Below is a small trained network, with its code and all its weights. Each question gives an input and a class and asks what happens when units are switched off, that is, made to give their printed mean instead of their output.

import numpy as np


def w(rows, s, z=0):
    codes = np.array(rows[::2]) - 128.0
    scale = np.full(codes.shape[1], s)
    scale[-1] = z or s
    return codes * scale


def norm(h):
    return h / np.sqrt((h * h).mean(-1, keepdims=True) + 1e-5)


def f(y):
    return y / 2 * (1 + np.tanh(0.7978845608 * (y + 0.044715 * y**3)))


def log_softmax(a):
    a = a - a.max(-1, keepdims=True)
    return a - np.log(np.exp(a).sum(-1, keepdims=True))


def net(x, mask):
    res = np.array(x, float).reshape(1, 4) / 4 @ E
    u = 0
    for l in range(3):
        y = f(norm(res) @ A[l][:, :-1].T + A[l][:, -1])
        res = res + np.where(mask[u : u + 4], y, B[l][:, -1]) @ B[l][:, :-1]
        u += 4
    return log_softmax(norm(res)[-1] @ U[:, :-1].T + U[:, -1])


A, B = {}, {}
E = w([
[135,131,154,144,23],'x0',
[94,182,117,254,166],'x1',
[148,223,115,48,166],'x2',
[163,135,99,239,175],'x3',
],0.0049)
A[0] = w([
[158,57,118,88,215,2],'L0N1',
[203,135,127,64,139,50],'L0N2',
[38,161,129,148,255,19],'L0N3',
[173,72,125,96,227,52],'L0N4',
],0.0082,0.0049)
B[0] = w([
[68,94,2,85,159,145],'L0N1',
[151,173,193,104,116,156],'L0N2',
[217,139,62,164,237,254],'L0N3',
[55,106,60,96,128,176],'L0N4',
],0.0099,0.0027)
A[1] = w([
[5,221,86,102,172,7],'L1N1',
[175,65,104,221,144,162],'L1N2',
[144,156,97,46,88,89],'L1N3',
[140,253,161,31,129,39],'L1N4',
],0.0068,0.0015)
B[1] = w([
[149,39,222,235,177,157],'L1N1',
[93,227,170,94,110,253],'L1N2',
[148,118,192,102,179,165],'L1N3',
[254,66,160,117,190,209],'L1N4',
],0.0069,0.0034)
A[2] = w([
[228,81,116,78,135,2],'L2N1',
[119,31,179,154,2,11],'L2N2',
[70,2,78,117,175,57],'L2N3',
[193,162,135,241,81,79],'L2N4',
],0.0088,0.0048)
B[2] = w([
[44,147,182,72,181,169],'L2N1',
[198,253,130,140,76,232],'L2N2',
[117,103,44,88,74,184],'L2N3',
[37,73,118,125,85,253],'L2N4',
],0.013,0.0035)
U = w([
[187,3,206,208,132,2],'0',
[196,87,210,43,181,184],'1',
[202,196,66,227,226,122],'2',
[38,120,137,212,68,133],'3',
[96,48,52,58,123,120],'4',
[201,210,176,166,51,176],'5',
],0.014,0.0083)

Each question gives the input, the list of numbers given to net, and the class t.
The units are the neurons (one row each of A and B). Each row of codes is followed by its name. A weight is (code - 128) times the scale printed after its matrix; where a second scale follows, it is the last column's (A, B and U).
mask holds one flag per neuron, layer by layer. A switched-off neuron (its flag False) gives its mean, the last column of its row in B, instead of its output. The means were averaged over made-up inputs and are rounded, as every weight is.
A unit's drop is (log p(t) with every unit on - log p(t) with that unit switched off) / (log p(t) with every unit on - log p(t) with every unit switched off).
most important unit: the unit with the biggest drop
k most important neurons: the k neurons with the biggest drops, biggest first
top k neurons in layer l: the k neurons of layer l with the biggest drops, biggest first
drop when u is switched off: that unit's drop, to one decimal
input [-7,-4,6,8], class 4: 2 most important neurons => [L0N4; L0N1]
input [1,5,-4,-6], class 5: most important unit => L0N3
input [6,-5,1,2], class 1: 4 most important neurons => [L2N1; L1N4; L0N2; L1N3]
input [-2,0,6,0], class 1: top 2 neurons in layer 2 => [L2N1; L2N2]
input [2,7,3,-2], class 3: top 2 neurons in layer 2 => [L2N4; L2N2]
input [-4,-8,2,4], class 4: 2 most important neurons => [L0N1; L0N4]
input [-8,-4,4,3], class 4: 3 most important neurons => [L0N4; L2N3; L0N1]
input [5,-8,-3,-4], class 5: 2 most important neurons => [L2N2; L0N3]
input [-4,3,-7,-7], class 5: 2 most important neurons => [L0N3; L2N2]
input [-4,1,2,-3], class 2: 2 most important neurons => [L0N3; L2N4]
input [0,-1,2,8], class 3: top 2 neurons in layer 0 => [L0N1; L0N3]
input [3,5,7,-5], class 1: drop when L1N4 is switched off => 0.2
input [-1,8,-1,-8], class 2: drop when L0N3 is switched off => 1.6
input [7,-5,-7,-3], class 5: top neuron in layer 2 => [L2N2]
input [6,-6,-4,-1], class 5: drop when L2N2 is switched off => 0.2
input [5,7,5,-8], class 1: drop when L1N4 is switched off => 0.9
input [-1,8,-2,1], class 3: top 2 neurons in layer 0 => [L0N1; L0N4]
